Below are the code and all the weights of a small trained network. Each question names an input and a class and asks about switching units off, where a switched-off unit gives its printed mean instead of its output.

import numpy as np


def w(rows, s, z=0):
    codes = np.array(rows[::2]) - 128.0
    scale = np.full(codes.shape[1], s)
    scale[-1] = z or s
    return codes * scale


def f(y):
    return np.maximum(y, 0)


def log_softmax(a):
    a = a - a.max(-1, keepdims=True)
    return a - np.log(np.exp(a).sum(-1, keepdims=True))


def net(x, mask):
    res = np.array(x, float).reshape(1, 2) / 4 @ E
    y = f(res @ A[0][:, :-1].T + A[0][:, -1])
    res = res + np.where(mask, y, B[0][:, -1]) @ B[0][:, :-1]
    return log_softmax(res[-1] @ U[:, :-1].T + U[:, -1])


A, B = {}, {}
E = w([
[110,195,151,98,38,164,105,1],'x0',
[228,16,119,171,51,145,145,112],'x1',
],0.0075)
A[0] = w([
[145,59,122,143,181,101,136,227,142],'n0',
[118,149,139,130,67,135,134,30,171],'n1',
[71,221,147,93,177,152,136,98,85],'n2',
[67,221,124,132,189,112,110,173,85],'n3',
[101,150,129,125,136,132,123,125,245],'n4',
[121,113,109,142,144,176,122,58,97],'n5',
[117,210,139,104,34,118,121,3,67],'n6',
[126,99,124,120,199,131,139,232,63],'n7',
[216,2,130,145,39,141,132,96,89],'n8',
],0.014,0.012)
B[0] = w([
[155,114,153,143,162,165,119,168,243],'n0',
[165,111,145,128,171,142,126,178,250],'n1',
[78,139,140,166,117,82,125,82,212],'n2',
[95,145,149,176,121,91,142,62,207],'n3',
[253,160,111,38,127,100,179,167,248],'n4',
[114,118,125,154,127,148,110,123,151],'n5',
[84,97,161,198,156,172,101,164,255],'n6',
[70,104,160,193,140,158,91,144,194],'n7',
[98,181,150,144,129,56,154,74,244],'n8',
],0.029,0.012)
U = w([
[105,85,168,189,172,204,85,200,118],'0',
[67,180,143,154,107,23,164,32,119],'1',
[254,142,97,41,121,123,174,175,254],'2',
[102,106,89,117,97,166,107,121,93],'3',
[87,118,100,123,101,142,111,106,92],'4',
[75,107,103,114,83,145,102,129,91],'5',
],0.0096,0.0074)

Each question gives the input, the list of numbers given to net, and the class t.
The units are the neurons (one row each of A and B). Each row of codes is followed by its name. A weight is (code - 128) times the scale printed after its matrix; where a second scale follows, it is the last column's (A, B and U).
mask holds one flag per neuron, in row order. A switched-off neuron (its flag False) gives its mean, the last column of its row in B, instead of its output. The means were averaged over made-up inputs and are rounded, as every weight is.
A unit's drop is (log p(t) with every unit on - log p(t) with that unit switched off) / (log p(t) with every unit on - log p(t) with every unit switched off).
most important unit: the unit with the biggest drop
k most important neurons: the k neurons with the biggest drops, biggest first
drop when u is switched off: that unit's drop, to one decimal
input [5,-6], class 1: most important unit -> n2
input [-3,-3], class 2: 3 most important neurons -> [n6; n8; n4]
input [-5,-7], class 1: 2 most important neurons -> [n3; n6]
input [-5,6], class 1: 2 most important neurons -> [n8; n6]
input [1,-3], class 2: 2 most important neurons -> [n8; n4]
input [2,-3], class 2: 2 most important neurons -> [n8; n4]
input [0,3], class 2: 2 most important neurons -> [n2; n3]
input [-4,-6], class 1: 2 most important neurons -> [n3; n6]
input [2,7], class 1: drop when n8 is switched off -> 1.1
input [0,-5], class 1: drop when n3 is switched off -> 0.1
input [4,-7], class 1: drop when n2 is switched off -> 0.3
input [3,2], class 2: drop when n7 is switched off -> 0.5
